Below are the code and all the weights of a small trained network. Each question names an input and a target symbol and asks about switching units off, where a switched-off unit gives its printed mean instead of its output.

import numpy as np


def w(rows, s, z=0):
    codes = np.array(rows[::2]) - 128.0
    scale = np.full(codes.shape[1], s)
    scale[-1] = z or s
    return codes * scale


def f(y):
    return y / 2 * (1 + np.tanh(0.7978845608 * (y + 0.044715 * y**3)))


def softmax(a):
    e = np.exp(a - a.max(-1, keepdims=True))
    return e / e.sum(-1, keepdims=True)


def log_softmax(a):
    a = a - a.max(-1, keepdims=True)
    return a - np.log(np.exp(a).sum(-1, keepdims=True))


def net(x, mask):
    ids = ['αβγζθμπστψ'.index(c) for c in x.split()]
    T = len(ids)
    res = E[ids] + P[:T]
    u = 0
    for l in range(2):
        q, k, v = (res @ M[l].T for M in (Q, K, V))
        z = softmax(np.where(np.tri(T) > 0, q @ k.T / 4**0.5, -1e9)) @ v
        res = res + np.where(mask[u], z, O[l][:, -1]) @ O[l][:, :-1]
        u += 1
        y = f(res @ A[l][:, :-1].T + A[l][:, -1])
        res = res + np.where(mask[u : u + 4], y, B[l][:, -1]) @ B[l][:, :-1]
        u += 4
    return log_softmax(res[-1] @ U[:, :-1].T + U[:, -1])


Q, K, V, O, A, B = {}, {}, {}, {}, {}, {}
E = w([
[91,62,179,153,135,109,85,150,186,151,86],'α',
[120,152,51,129,55,194,111,57,99,148,137],'β',
[77,168,128,138,130,223,32,86,184,180,102],'γ',
[76,67,122,150,84,85,66,180,128,55,166],'ζ',
[30,73,125,42,217,103,101,208,117,131,69],'θ',
[107,121,50,65,225,164,60,71,3,186,137],'μ',
[43,66,118,173,125,141,171,170,78,177,138],'π',
[105,115,211,143,74,156,37,54,60,91,99],'σ',
[106,165,202,249,96,222,117,101,183,67,160],'τ',
[184,97,183,139,164,144,163,127,80,100,44],'ψ',
],0.015)
P = w([
[78,244,109,255,156,41,167,136,107,144,91],'0',
[221,172,123,69,188,113,136,91,102,119,178],'1',
[90,37,147,101,80,59,156,144,167,194,151],'2',
[110,135,49,195,151,146,111,151,114,129,58],'3',
[171,102,132,72,205,161,144,30,87,124,163],'4',
[130,29,142,118,65,97,156,137,173,171,164],'5',
[108,79,33,216,110,215,103,176,88,55,59],'6',
[169,46,118,85,205,211,140,16,64,87,159],'7',
[151,35,164,123,55,112,139,165,148,184,169],'8',
],0.012)
Q[0] = w([
[138,138,37,255,138,91,50,194,88,143,14],'L0H0',
[166,192,164,46,83,72,196,139,160,181,211],'L0H0',
[108,132,103,180,216,118,180,129,105,79,34],'L0H0',
[115,150,98,144,144,100,132,161,166,137,172],'L0H0',
],0.0082)
K[0] = w([
[128,251,118,188,78,2,97,190,84,147,101],'L0H0',
[216,66,117,103,128,177,44,151,153,180,190],'L0H0',
[117,175,132,85,161,38,210,80,195,86,153],'L0H0',
[111,209,103,166,119,130,132,197,155,138,81],'L0H0',
],0.0074)
V[0] = w([
[113,110,246,142,147,87,140,137,2,252,89],'L0H0',
[69,220,147,135,165,101,180,24,147,64,169],'L0H0',
[171,92,100,186,90,40,162,106,104,194,92],'L0H0',
[121,2,105,186,165,142,95,123,95,156,37],'L0H0',
],0.0056)
O[0] = w([
[170,144,124,128,121,130,10,205,116,140,199,255],'L0H0',
[87,117,114,166,109,147,163,100,50,135,108,186],'L0H0',
[147,177,102,138,123,171,157,180,55,153,145,175],'L0H0',
[140,126,178,118,54,155,182,189,85,78,110,230],'L0H0',
],0.012,0.0052)
A[0] = w([
[63,164,103,155,77,107,94,179,219,125,32,74],'L0N0',
[181,69,121,131,254,84,196,142,63,80,207,36],'L0N1',
[86,89,81,152,96,85,170,211,146,169,122,2],'L0N2',
[168,100,132,39,165,221,58,111,141,178,101,170],'L0N3',
],0.0081,0.0035)
B[0] = w([
[87,173,118,17,12,112,204,116,27,17,103,157],'L0N0',
[137,138,223,68,34,199,188,182,137,179,185,208],'L0N1',
[240,204,2,129,68,201,121,40,179,126,165,229],'L0N2',
[195,116,23,148,143,124,132,144,216,75,159,254],'L0N3',
],0.0084,0.0049)
Q[1] = w([
[93,115,108,205,149,113,117,209,135,140,55],'L1H0',
[86,70,153,112,112,151,167,144,170,139,183],'L1H0',
[117,84,92,116,11,131,108,104,188,182,207],'L1H0',
[207,84,170,128,142,82,136,114,237,159,139],'L1H0',
],0.011)
K[1] = w([
[163,250,168,160,137,24,144,191,160,175,26],'L1H0',
[133,15,216,185,119,201,216,197,152,138,102],'L1H0',
[179,43,131,185,133,254,146,134,36,19,87],'L1H0',
[119,20,90,166,134,145,68,173,242,149,60],'L1H0',
],0.0081)
V[1] = w([
[189,170,205,203,125,151,151,129,221,116,86],'L1H0',
[6,207,173,49,88,187,1,65,132,125,127],'L1H0',
[191,114,145,87,161,49,85,118,75,52,70],'L1H0',
[126,146,94,65,23,74,133,146,177,129,88],'L1H0',
],0.0076)
O[1] = w([
[166,126,131,171,72,234,146,254,51,213,7,78],'L1H0',
[23,242,211,48,39,171,82,131,181,125,115,41],'L1H0',
[81,97,130,92,100,20,44,77,21,118,72,3],'L1H0',
[168,112,97,58,72,143,154,132,180,48,78,10],'L1H0',
],0.0085,0.0049)
A[1] = w([
[89,160,139,164,126,152,59,187,88,132,97,40],'L1N0',
[128,186,75,221,126,207,162,120,83,197,108,126],'L1N1',
[76,128,137,178,114,115,162,242,117,196,179,70],'L1N2',
[2,158,110,133,126,127,152,167,66,112,83,2],'L1N3',
],0.0088,0.0067)
B[1] = w([
[187,139,55,51,121,96,254,175,238,91,180,154],'L1N0',
[145,126,189,120,193,61,121,137,100,113,151,249],'L1N1',
[66,95,69,21,176,172,36,20,159,188,57,201],'L1N2',
[161,102,133,198,40,97,77,135,175,222,25,148],'L1N3',
],0.0096,0.021)
U = w([
[212,208,157,70,85,163,170,118,45,114,136,169],'α',
[75,158,159,176,151,124,180,133,76,111,148,254],'β',
[106,119,144,102,113,195,109,81,125,142,105,154],'γ',
[147,137,65,142,129,141,176,1,98,71,69,137],'ζ',
[175,121,170,89,110,91,75,41,110,52,117,62],'θ',
[51,106,201,130,72,85,83,219,61,164,246,160],'μ',
[193,173,126,182,174,165,30,99,157,73,98,31],'π',
[193,142,114,147,87,100,167,127,173,191,212,31],'σ',
[65,20,89,232,123,80,81,131,118,168,100,190],'τ',
[90,57,130,91,152,24,155,139,141,80,159,67],'ψ',
],0.0065,0.0068)

Each question gives the input, a string of symbols that net reads in full, and the target symbol t.
The units are the heads (4 rows each of Q, K, V and O) and the neurons (one row each of A and B). Each row of codes is followed by its name. A weight is (code - 128) times the scale printed after its matrix; where a second scale follows, it is the last column's (O, A, B and U).
mask holds one flag per unit, layer by layer, with each layer's heads first. A switched-off unit (its flag False) gives its mean, the last column of its rows in O or B, instead of its output. The means were averaged over made-up inputs and are rounded, as every weight is.
A unit's drop is (log p(t) with every unit on - log p(t) with that unit switched off) / (log p(t) with every unit on - log p(t) with every unit switched off).
The circuit of an input: a set's keep is (log p(t) with only the set's units on - log p(t) with every unit switched off) / (log p(t) with every unit on - log p(t) with every unit switched off). Starting from all 10 units, units are removed one at a time, each time the one whose removal leaves the highest keep (on an exact tie, the one counted first), for as long as the keep stays at least 0.8.
circuit, biggest first: the units of the circuit, biggest drop first
top k neurons: the k neurons with the biggest drops, biggest first
top k neurons in layer l: the k neurons of layer l with the biggest drops, biggest first
input π μ τ τ ζ ψ, target τ: circuit, biggest first -> (L1H0 L0N0 L0H0)
input ζ σ α θ π α, target σ: circuit, biggest first -> (L1H0 L0N2 L1N2)
input ζ θ ζ γ, target ζ: circuit, biggest first -> (L0N0 L0H0)
input π ζ τ γ β α π ψ, target α: circuit, biggest first -> (L0N1)
input τ τ α, target γ: circuit, biggest first -> (L1H0 L1N2)
input γ π ψ σ π μ, target μ: top 2 neurons -> (L0N3 L1N2)
input μ π α σ π α, target μ: circuit, biggest first -> (L1H0 L1N2 L0N2)
input μ π τ π π θ, target σ: circuit, biggest first -> (L0N2 L1H0 L1N2)
input μ ψ ψ π ψ σ, target τ: top 2 neurons -> (L0N3 L0N2)
input α ζ ζ π, target α: circuit, biggest first -> (L0N2 L0N0 L1H0 L1N2)
input γ μ π, target σ: top 2 neurons -> (L0N2 L1N2)
input π β μ γ μ π σ ψ τ, target τ: circuit, biggest first -> (L1H0 L0N3)
input τ τ π τ β ζ, target γ: top 2 neurons -> (L0N3 L1N2)
input ζ ψ π γ β α ζ, target ζ: top neuron -> (L0N0)
input α β α β, target α: top 2 neurons -> (L0N0 L1N2)
input ψ θ θ π β θ π ψ ζ, target τ: top 2 neurons -> (L0N3 L1N0)
input π β ψ π τ π β π ψ, target τ: top 2 neurons -> (L0N2 L0N0)
input ψ β σ, target τ: circuit, biggest first -> (L1H0 L0N2 L0H0)
input π ζ β ψ, target π: circuit, biggest first -> (L1H0 L0H0 L1N2 L0N0)
input π σ μ σ μ θ, target μ: top 2 neurons -> (L1N2 L1N0)
input ζ α τ ψ, target ζ: top 3 neurons -> (L0N0 L1N1 L0N1)
input ψ π μ π, target ψ: top 2 neurons in layer 1 -> (L1N1 L1N0)
input β α β π β π μ, target β: circuit, biggest first -> (L0H0 L1N2 L1N1)
